Below are the code and all the weights of a small trained network. Each question names an input and a target symbol and asks about switching units off, where a switched-off unit gives its printed mean instead of its output.

import numpy as np


def w(rows, s, z=0):
    codes = np.array(rows[::2]) - 128.0
    scale = np.full(codes.shape[1], s)
    scale[-1] = z or s
    return codes * scale


def f(y):
    return y / 2 * (1 + np.tanh(0.7978845608 * (y + 0.044715 * y**3)))


def softmax(a):
    e = np.exp(a - a.max(-1, keepdims=True))
    return e / e.sum(-1, keepdims=True)


def log_softmax(a):
    a = a - a.max(-1, keepdims=True)
    return a - np.log(np.exp(a).sum(-1, keepdims=True))


def net(x, mask):
    ids = ['ΔΞΣβετ'.index(c) for c in x.split()]
    T = len(ids)
    res = E[ids] + P[:T]
    u = 0
    for l in range(3):
        q, k, v = (res @ M[l].T for M in (Q, K, V))
        z = softmax(np.where(np.tri(T) > 0, q @ k.T / 2**0.5, -1e9)) @ v
        res = res + np.where(mask[u], z, O[l][:, -1]) @ O[l][:, :-1]
        u += 1
        y = f(res @ A[l][:, :-1].T + A[l][:, -1])
        res = res + np.where(mask[u : u + 12], y, B[l][:, -1]) @ B[l][:, :-1]
        u += 12
    return log_softmax(res[-1] @ U[:, :-1].T + U[:, -1])


Q, K, V, O, A, B = {}, {}, {}, {}, {}, {}
E = w([
[152,135,192,124,123,151,195,102,153],'Δ',
[181,140,144,90,193,112,128,176,87],'Ξ',
[137,95,139,184,133,87,95,93,120],'Σ',
[93,117,70,92,103,156,176,207,152],'β',
[159,6,82,161,120,179,154,151,205],'ε',
[197,148,143,174,61,113,65,146,130],'τ',
],0.014)
P = w([
[169,193,70,94,110,147,139,80,162],'0',
[102,158,151,121,87,177,70,178,156],'1',
[74,150,155,140,105,146,102,171,134],'2',
[62,136,161,150,115,121,128,176,130],'3',
[41,124,162,161,131,105,156,171,129],'4',
[22,128,170,170,133,87,165,166,131],'5',
[2,122,173,154,143,71,152,166,138],'6',
],0.0075)
Q[0] = w([
[161,191,103,95,162,122,192,71,86],'L0H0',
[97,151,141,233,145,80,99,254,219],'L0H0',
],0.0098)
K[0] = w([
[46,89,179,102,99,140,84,124,62],'L0H0',
[140,166,80,157,211,145,173,2,113],'L0H0',
],0.0078)
V[0] = w([
[190,234,237,156,157,164,251,115,153],'L0H0',
[220,127,6,102,209,118,73,228,2],'L0H0',
],0.0063)
O[0] = w([
[160,3,103,46,100,27,102,149,85,252],'L0H0',
[171,188,169,162,174,28,156,103,212,173],'L0H0',
],0.005,0.0042)
A[0] = w([
[145,114,114,140,161,132,133,154,56,66],'L0N0',
[133,103,99,190,195,164,175,134,92,72],'L0N1',
[164,128,129,94,121,155,78,85,114,109],'L0N2',
[102,173,136,130,136,147,123,139,69,95],'L0N3',
[95,113,151,144,171,196,96,70,127,10],'L0N4',
[71,118,120,111,142,146,49,118,166,90],'L0N5',
[144,126,117,174,65,166,124,124,113,94],'L0N6',
[96,130,95,78,224,219,87,62,121,3],'L0N7',
[160,115,161,147,155,157,102,42,107,58],'L0N8',
[59,130,130,158,180,117,104,96,94,29],'L0N9',
[118,142,91,141,161,177,107,8,159,62],'L0N10',
[148,212,202,109,146,181,179,37,213,38],'L0N11',
],0.011,0.0036)
B[0] = w([
[108,112,143,119,127,202,156,34,147,181],'L0N0',
[122,186,160,79,141,77,61,112,158,94],'L0N1',
[107,82,94,192,101,163,116,145,106,70],'L0N2',
[128,112,136,121,120,159,126,88,185,76],'L0N3',
[77,128,104,118,126,145,225,105,125,4],'L0N4',
[170,168,153,157,149,126,152,113,127,64],'L0N5',
[99,161,158,80,102,63,175,61,201,151],'L0N6',
[134,60,68,63,136,47,75,216,125,1],'L0N7',
[165,115,72,188,133,147,247,204,64,21],'L0N8',
[156,84,148,123,103,156,163,177,162,38],'L0N9',
[48,77,106,162,179,108,119,60,128,60],'L0N10',
[174,21,85,141,95,209,46,221,97,173],'L0N11',
],0.012,0.00088)
Q[1] = w([
[138,53,238,183,93,99,7,217,231],'L1H0',
[201,73,254,203,61,181,146,242,117],'L1H0',
],0.0051)
K[1] = w([
[214,165,2,136,102,107,114,59,184],'L1H0',
[202,82,63,104,85,121,107,139,93],'L1H0',
],0.0063)
V[1] = w([
[103,126,110,99,245,177,170,147,86],'L1H0',
[204,83,192,132,184,143,99,55,130],'L1H0',
],0.012)
O[1] = w([
[80,153,153,83,45,39,30,106,207,5],'L1H0',
[254,150,72,49,124,69,233,185,78,187],'L1H0',
],0.0048,0.0032)
A[1] = w([
[123,142,93,123,135,158,70,133,150,185],'L1N0',
[131,203,19,74,70,155,179,155,92,20],'L1N1',
[82,138,76,171,107,132,104,136,100,117],'L1N2',
[157,106,173,177,151,129,80,104,106,219],'L1N3',
[139,175,125,154,155,183,153,134,111,198],'L1N4',
[102,116,148,79,127,91,156,92,101,2],'L1N5',
[102,130,96,128,190,176,88,43,102,104],'L1N6',
[124,178,94,63,166,198,71,92,91,101],'L1N7',
[125,132,77,123,80,95,149,118,110,70],'L1N8',
[153,138,94,113,4,64,71,75,170,86],'L1N9',
[172,135,163,107,83,125,186,95,110,144],'L1N10',
[83,109,170,113,103,98,193,144,138,88],'L1N11',
],0.012,0.0035)
B[1] = w([
[124,170,87,109,81,125,176,106,151,141],'L1N0',
[151,125,155,228,1,194,95,199,166,181],'L1N1',
[115,132,177,105,126,75,162,64,89,142],'L1N2',
[149,149,79,77,59,112,167,138,119,248],'L1N3',
[152,91,178,131,49,31,185,122,143,212],'L1N4',
[47,36,143,138,76,131,100,83,148,121],'L1N5',
[210,123,85,194,116,121,102,224,119,129],'L1N6',
[177,118,132,147,119,169,155,239,135,145],'L1N7',
[106,111,77,197,127,154,108,193,127,121],'L1N8',
[212,98,102,175,88,197,233,143,123,162],'L1N9',
[134,76,105,42,116,70,80,140,130,251],'L1N10',
[156,203,128,88,174,116,95,109,99,226],'L1N11',
],0.01,0.0028)
Q[2] = w([
[154,124,152,2,25,119,180,198,176],'L2H0',
[51,137,112,47,160,88,215,119,136],'L2H0',
],0.018)
K[2] = w([
[135,118,2,137,101,116,146,108,132],'L2H0',
[146,83,120,169,143,135,152,83,152],'L2H0',
],0.031)
V[2] = w([
[140,72,37,159,237,151,67,83,140],'L2H0',
[158,185,137,39,119,242,98,64,253],'L2H0',
],0.0064)
O[2] = w([
[111,39,226,78,82,3,227,176,145,3],'L2H0',
[103,73,233,225,121,89,83,206,121,14],'L2H0',
],0.0056,0.0035)
A[2] = w([
[20,147,119,156,193,131,159,135,65,26],'L2N0',
[86,67,99,125,93,166,170,119,152,119],'L2N1',
[54,106,154,123,249,61,88,33,79,20],'L2N2',
[161,92,143,198,172,125,98,153,99,149],'L2N3',
[132,123,125,168,172,98,158,123,151,111],'L2N4',
[126,76,86,145,148,126,85,104,180,49],'L2N5',
[130,64,116,197,83,77,102,83,96,152],'L2N6',
[152,98,65,136,182,172,126,80,198,119],'L2N7',
[89,54,114,131,160,157,130,126,90,10],'L2N8',
[52,125,181,69,202,111,68,122,128,173],'L2N9',
[100,145,165,145,142,195,144,102,141,128],'L2N10',
[178,106,124,164,114,195,159,201,151,3],'L2N11',
],0.012,0.0037)
B[2] = w([
[169,115,140,103,137,124,115,118,132,145],'L2N0',
[136,122,149,175,123,154,150,96,108,186],'L2N1',
[136,147,132,147,87,169,94,248,136,191],'L2N2',
[100,169,87,91,105,122,177,105,134,140],'L2N3',
[174,158,161,131,124,134,99,114,105,136],'L2N4',
[92,116,169,100,113,106,151,195,130,124],'L2N5',
[138,128,113,111,120,168,190,112,156,164],'L2N6',
[139,97,176,144,93,89,142,160,135,187],'L2N7',
[120,144,121,112,116,97,130,136,151,132],'L2N8',
[79,112,125,150,170,106,109,68,140,234],'L2N9',
[103,139,122,101,108,121,192,148,103,142],'L2N10',
[111,116,141,137,158,126,79,180,139,255],'L2N11',
],0.015,0.0057)
U = w([
[138,26,113,76,112,210,105,180,94,104],'Δ',
[201,191,125,94,187,76,89,222,155,168],'Ξ',
[172,185,122,93,152,90,173,108,126,199],'Σ',
[99,249,147,176,104,165,146,201,156,102],'β',
[171,116,199,148,123,83,170,204,183,3],'ε',
[237,179,120,151,69,162,176,254,139,165],'τ',
],0.0053,0.0052)

Each question gives the input, a string of symbols that net reads in full, and the target symbol t.
The units are the heads (2 rows each of Q, K, V and O) and the neurons (one row each of A and B). Each row of codes is followed by its name. A weight is (code - 128) times the scale printed after its matrix; where a second scale follows, it is the last column's (O, A, B and U).
mask holds one flag per unit, layer by layer, with each layer's heads first. A switched-off unit (its flag False) gives its mean, the last column of its rows in O or B, instead of its output. The means were averaged over made-up inputs and are rounded, as every weight is.
A unit's drop is (log p(t) with every unit on - log p(t) with that unit switched off) / (log p(t) with every unit on - log p(t) with every unit switched off).
The circuit of an input: a set's keep is (log p(t) with only the set's units on - log p(t) with every unit switched off) / (log p(t) with every unit on - log p(t) with every unit switched off). Starting from the 12 units with the biggest drops (on a tie, the unit counted first), units are removed one at a time, each time the one whose removal leaves the highest keep (on an exact tie, the one counted first), for as long as the keep stays at least 0.8.
circuit, biggest first: the units of the circuit, biggest drop first
unit that matters most: the unit with the biggest drop
k most important neurons: the k neurons with the biggest drops, biggest first
k most important neurons of layer l: the k neurons of layer l with the biggest drops, biggest first
input β Σ Σ τ β Ξ τ, target β: unit that matters most	L1H0
input Σ Ξ Ξ Ξ Ξ Δ Σ, target Σ: circuit, biggest first	[L2N2, L2N11, L1N3]
input Σ β τ Σ Δ Δ, target Σ: circuit, biggest first	[L2N2, L2N11, L1N11]
input ε Ξ Σ, target ε: circuit, biggest first	[L2H0, L0N10, L1N3]
input ε Ξ Σ Ξ Ξ, target ε: circuit, biggest first	[L2H0, L0H0]
input Δ ε Δ Δ β Δ Ξ, target Δ: circuit, biggest first	[L0H0, L0N0]
input Δ Ξ Δ Ξ ε Σ Ξ, target Δ: 2 most important neurons	[L0N0, L1N5]
input τ β Ξ Ξ Ξ ε Σ, target τ: circuit, biggest first	[L1H0, L0N9, L2N9]
input Ξ β β Ξ Σ β β, target Ξ: 4 most important neurons of layer 2	[L2N0, L2N2, L2N9, L2N1]
input Ξ β τ ε β, target Σ: 2 most important neurons	[L0N11, L2N2]
input β Ξ Δ, target Δ: 2 most important neurons	[L0N11, L1N3]
input τ Ξ Ξ β Σ β, target Σ: circuit, biggest first	[L2N2, L2N11, L1N11]
input Ξ ε Δ, target Δ: 2 most important neurons of layer 1	[L1N11, L1N10]
input Σ Δ β Ξ Ξ, target Σ: unit that matters most	L2H0
input τ Δ Ξ Ξ Ξ Σ, target τ: 2 most important neurons of layer 1	[L1N4, L1N3]
input τ β Σ β Δ Σ Ξ, target τ: 3 most important neurons	[L1N4, L2N7, L2N9]
input Σ Ξ β Σ β Σ, target Σ: 2 most important neurons	[L1N3, L0N9]
input ε β ε, target ε: 2 most important neurons of layer 1	[L1N4, L1N3]
input Ξ Ξ β ε β β, target Ξ: 3 most important neurons	[L2N0, L2N2, L1N11]
input β β β, target β: unit that matters most	L2H0
input Ξ Ξ Δ Δ Δ, target Ξ: 2 most important neurons	[L2N2, L1N11]
input ε Ξ ε Ξ Ξ ε β, target ε: 2 most important neurons of layer 0	[L0N10, L0N6]
input τ Σ τ, target Σ: 2 most important neurons of layer 0	[L0N6, L0N11]
input β β Ξ β, target β: 3 most important neurons of layer 2	[L2N2, L2N9, L2N10]
input ε β Δ Ξ Ξ Ξ, target ε: 2 most important neurons	[L0N10, L2N9]
input Σ Ξ Δ Σ ε, target Σ: 2 most important neurons	[L0N10, L2N2]
input Δ Δ Ξ Ξ ε Δ, target Ξ: most important neuron of layer 0	[L0N0]
input β β Δ Σ Ξ ε, target β: 2 most important neurons of layer 1	[L1N0, L1N10]
